Below are the code and all the weights of a small trained network. Each question names an input and a target symbol and asks about switching units off, where a switched-off unit gives its printed mean instead of its output.

import numpy as np


def w(rows, s, z=0):
    codes = np.array(rows[::2]) - 128.0
    scale = np.full(codes.shape[1], s)
    scale[-1] = z or s
    return codes * scale


def norm(h):
    return h / np.sqrt((h * h).mean(-1, keepdims=True) + 1e-5)


def f(y):
    return y / 2 * (1 + np.tanh(0.7978845608 * (y + 0.044715 * y**3)))


def softmax(a):
    e = np.exp(a - a.max(-1, keepdims=True))
    return e / e.sum(-1, keepdims=True)


def log_softmax(a):
    a = a - a.max(-1, keepdims=True)
    return a - np.log(np.exp(a).sum(-1, keepdims=True))


def net(x, mask):
    ids = ['ΓΔΘΞΩαβζσφψ'.index(c) for c in x.split()]
    T = len(ids)
    res = E[ids] + P[:T]
    q, k, v = (norm(res) @ M[0].T for M in (Q, K, V))
    z = softmax(np.where(np.tri(T) > 0, q @ k.T / 3**0.5, -1e9)) @ v
    res = res + np.where(mask[0], z, O[0][:, -1]) @ O[0][:, :-1]
    y = f(norm(res) @ A[0][:, :-1].T + A[0][:, -1])
    res = res + np.where(mask[1:13], y, B[0][:, -1]) @ B[0][:, :-1]
    return log_softmax(norm(res)[-1] @ U[:, :-1].T + U[:, -1])


Q, K, V, O, A, B = {}, {}, {}, {}, {}, {}
E = w([
[115,135,24],'Γ',
[199,159,209],'Δ',
[71,186,133],'Θ',
[111,154,173],'Ξ',
[97,148,37],'Ω',
[79,67,8],'α',
[140,90,161],'β',
[124,50,61],'ζ',
[98,159,45],'σ',
[236,95,146],'φ',
[178,54,112],'ψ',
],0.015)
P = w([
[250,198,118],'0',
[94,133,141],'1',
[123,109,159],'2',
[153,143,89],'3',
[96,129,139],'4',
[122,104,162],'5',
[126,163,117],'6',
[98,136,148],'7',
[120,96,155],'8',
[124,161,119],'9',
],0.022)
Q[0] = w([
[24,49,150],'h1',
[2,253,64],'h1',
[111,71,20],'h1',
],0.0089)
K[0] = w([
[92,70,137],'h1',
[107,177,100],'h1',
[113,78,4],'h1',
],0.019)
V[0] = w([
[166,102,230],'h1',
[81,51,148],'h1',
[92,107,254],'h1',
],0.0091)
O[0] = w([
[166,74,22,2],'h1',
[127,76,203,163],'h1',
[69,75,2,25],'h1',
],0.0071,0.0021)
A[0] = w([
[127,59,194,168],'n1',
[95,108,54,37],'n2',
[176,103,98,117],'n3',
[194,153,88,61],'n4',
[248,166,56,73],'n5',
[78,114,127,101],'n6',
[115,120,66,3],'n7',
[98,107,91,88],'n8',
[202,171,120,230],'n9',
[217,151,196,122],'n10',
[89,76,162,49],'n11',
[207,106,126,164],'n12',
],0.013,0.0042)
B[0] = w([
[160,160,30,220],'n1',
[170,161,194,150],'n2',
[66,151,104,158],'n3',
[87,150,159,171],'n4',
[57,174,255,254],'n5',
[113,178,223,167],'n6',
[192,176,213,122],'n7',
[146,234,238,144],'n8',
[104,125,54,237],'n9',
[213,115,25,188],'n10',
[233,205,167,176],'n11',
[75,156,89,182],'n12',
],0.0061,0.0049)
U = w([
[208,248,20,153],'Γ',
[38,139,29,157],'Δ',
[8,147,199,98],'Θ',
[162,46,167,255],'Ξ',
[181,156,173,46],'Ω',
[227,75,254,137],'α',
[155,77,117,163],'β',
[118,64,150,180],'ζ',
[145,138,170,75],'σ',
[139,106,119,91],'φ',
[146,115,129,77],'ψ',
],0.0095,0.0056)

Each question gives the input, a string of symbols that net reads in full, and the target symbol t.
The units are the heads (3 rows each of Q, K, V and O) and the neurons (one row each of A and B). Each row of codes is followed by its name. A weight is (code - 128) times the scale printed after its matrix; where a second scale follows, it is the last column's (O, A, B and U).
mask holds one flag per unit, heads first, then neurons. A switched-off unit (its flag False) gives its mean, the last column of its rows in O or B, instead of its output. The means were averaged over made-up inputs and are rounded, as every weight is.
A unit's drop is (log p(t) with every unit on - log p(t) with that unit switched off) / (log p(t) with every unit on - log p(t) with every unit switched off).
The circuit of an input: a set's keep is (log p(t) with only the set's units on - log p(t) with every unit switched off) / (log p(t) with every unit on - log p(t) with every unit switched off). Starting from the 12 units with the biggest drops (on a tie, the unit counted first), units are removed one at a time, each time the one whose removal leaves the highest keep (on an exact tie, the one counted first), for as long as the keep stays at least 0.8.
circuit, biggest first: the units of the circuit, biggest drop first
k most important neurons: the k neurons with the biggest drops, biggest first
drop when u is switched off: that unit's drop, to one decimal
input Ξ α α α α α α Δ, target Θ: circuit, biggest first -> h1, n5, n1
input α α Ξ α Δ Δ Θ Γ Ξ Δ, target Θ: circuit, biggest first -> h1, n5, n1, n11
input φ α φ Δ ζ ψ Ξ α α Ξ, target Δ: circuit, biggest first -> h1, n11
input α Δ α, target α: 3 most important neurons -> n11, n9, n10
input α α ζ Ω Ξ α Θ Γ ψ β, target Γ: 3 most important neurons -> n7, n2, n8
input α Θ α α α α β α Δ β, target Δ: circuit, biggest first -> h1
input Ω α α α, target Θ: circuit, biggest first -> h1, n5
input β ζ β Δ Θ α α φ, target Δ: circuit, biggest first -> h1, n12, n3
input α Θ Γ Δ Δ φ β β Γ, target Γ: circuit, biggest first -> h1, n1, n10, n5
input α α Δ α Γ, target Θ: 2 most important neurons -> n11, n1
input β Θ Δ σ Ξ Ξ, target Ξ: drop when n5 is switched off -> 0.7
input Θ Δ Θ φ β α α β Γ, target Γ: drop when n5 is switched off -> 0.4
input Ξ α β Δ Δ Δ Θ ζ, target α: drop when n2 is switched off -> 0.0
input Δ α α α Ω, target Θ: most important neuron -> n11
